Below is a small trained network, with its code and all its weights. Each question gives an input and a class and asks what happens when units are switched off, that is, made to give their printed mean instead of their output.

import numpy as np


def w(rows, s, z=0):
    codes = np.array(rows[::2]) - 128.0
    scale = np.full(codes.shape[1], s)
    scale[-1] = z or s
    return codes * scale


def f(y):
    return np.maximum(y, 0)


def log_softmax(a):
    a = a - a.max(-1, keepdims=True)
    return a - np.log(np.exp(a).sum(-1, keepdims=True))


def net(x, mask):
    res = np.array(x, float).reshape(1, 7) / 4 @ E
    y = f(res @ A[0][:, :-1].T + A[0][:, -1])
    res = res + np.where(mask, y, B[0][:, -1]) @ B[0][:, :-1]
    return log_softmax(res[-1] @ U[:, :-1].T + U[:, -1])


A, B = {}, {}
E = w([
[127,129,130,125,141,120,127,118,124],'x0',
[165,102,151,143,39,93,153,153,62],'x1',
[217,189,141,147,79,47,129,73,255],'x2',
[119,131,129,127,121,132,143,138,135],'x3',
[184,88,199,14,136,185,197,60,126],'x4',
[122,136,132,119,142,121,130,140,136],'x5',
[109,225,113,110,95,140,193,181,107],'x6',
],0.0063)
A[0] = w([
[162,107,171,65,113,179,177,65,103,26],'neuron 0',
[204,209,102,127,113,96,145,125,154,140],'neuron 1',
[144,105,141,60,137,179,157,62,124,47],'neuron 2',
[159,216,132,125,24,100,248,203,64,253],'neuron 3',
[188,120,184,69,165,185,160,98,136,34],'neuron 4',
[89,206,103,102,242,181,133,121,191,173],'neuron 5',
[187,163,135,144,68,65,152,64,227,28],'neuron 6',
[95,76,164,99,186,227,136,212,37,79],'neuron 7',
[217,180,144,121,106,66,137,80,254,40],'neuron 8',
[85,166,58,224,134,82,89,131,121,11],'neuron 9',
[159,113,175,59,66,118,173,75,94,158],'neuron 10',
[167,140,177,68,95,179,191,91,107,76],'neuron 11',
[189,61,117,133,182,108,91,51,160,223],'neuron 12',
[142,108,198,30,167,163,169,56,160,55],'neuron 13',
],0.0054,0.0038)
B[0] = w([
[90,216,69,174,66,42,62,188,171,175],'neuron 0',
[107,83,131,92,108,191,199,97,106,193],'neuron 1',
[106,190,74,182,61,55,62,198,231,171],'neuron 2',
[228,56,227,204,210,168,115,154,192,253],'neuron 3',
[96,168,75,176,41,91,56,179,206,174],'neuron 4',
[232,146,245,243,192,181,119,89,126,218],'neuron 5',
[37,117,49,45,43,191,203,45,32,205],'neuron 6',
[96,145,71,92,56,200,198,44,59,222],'neuron 7',
[48,107,47,67,30,226,184,21,34,223],'neuron 8',
[58,195,98,140,46,79,48,202,254,179],'neuron 9',
[153,153,123,193,130,58,46,145,187,207],'neuron 10',
[101,136,143,157,53,94,91,175,177,183],'neuron 11',
[222,63,235,120,174,164,149,108,126,249],'neuron 12',
[89,234,80,185,76,43,32,172,206,201],'neuron 13',
],0.0053,0.0052)
U = w([
[187,120,198,189,146,139,111,107,122,249],'0',
[43,222,21,165,62,2,34,194,204,2],'1',
[32,119,22,35,55,214,223,52,18,6],'2',
[198,61,211,138,178,145,140,126,166,153],'3',
[176,133,153,116,166,96,140,117,123,215],'4',
],0.0059,0.0044)

Each question gives the input, the list of numbers given to net, and the class t.
The units are the neurons (one row each of A and B). Each row of codes is followed by its name. A weight is (code - 128) times the scale printed after its matrix; where a second scale follows, it is the last column's (A, B and U).
mask holds one flag per neuron, in row order. A switched-off neuron (its flag False) gives its mean, the last column of its row in B, instead of its output. The means were averaged over made-up inputs and are rounded, as every weight is.
A unit's drop is (log p(t) with every unit on - log p(t) with that unit switched off) / (log p(t) with every unit on - log p(t) with every unit switched off).
The circuit of an input: a set's keep is (log p(t) with only the set's units on - log p(t) with every unit switched off) / (log p(t) with every unit on - log p(t) with every unit switched off). Starting from the 12 units with the biggest drops (on a tie, the unit counted first), units are removed one at a time, each time the one whose removal leaves the highest keep (on an exact tie, the one counted first), for as long as the keep stays at least 0.8.
units of the circuit, in order: the units of the circuit, biggest drop first
k most important neurons: the k neurons with the biggest drops, biggest first
drop when u is switched off: that unit's drop, to one decimal
input [1,-2,-7,3,-1,-3,8], class 3: units of the circuit, in order -> [neuron 3]
input [4,6,7,-1,-6,-8,0], class 2: units of the circuit, in order -> [neuron 6; neuron 8]
input [6,0,6,6,6,5,4], class 1: units of the circuit, in order -> [neuron 13; neuron 4]
input [0,-1,1,6,-4,-2,6], class 3: 2 most important neurons -> [neuron 3; neuron 13]
input [7,2,-8,-2,-1,-6,-7], class 2: 4 most important neurons -> [neuron 7; neuron 3; neuron 5; neuron 10]
input [-7,0,7,-4,1,-3,1], class 2: units of the circuit, in order -> [neuron 8; neuron 6]
input [0,4,8,8,1,7,-8], class 2: units of the circuit, in order -> [neuron 8; neuron 6]
input [8,6,7,7,-5,4,-5], class 2: units of the circuit, in order -> [neuron 6; neuron 8]
input [-4,1,8,2,0,-4,4], class 2: units of the circuit, in order -> [neuron 8; neuron 6]
input [5,-7,-6,0,-4,0,8], class 3: 3 most important neurons -> [neuron 5; neuron 8; neuron 6]
input [-1,-2,7,-5,6,-2,-5], class 2: drop when neuron 8 is switched off -> 0.9
input [5,-4,3,2,6,-7,1], class 1: drop when neuron 13 is switched off -> 0.3
input [3,-1,1,-5,7,3,-5], class 1: drop when neuron 0 is switched off -> 0.1
input [6,-8,3,2,-4,6,3], class 0: units of the circuit, in order -> [neuron 5]
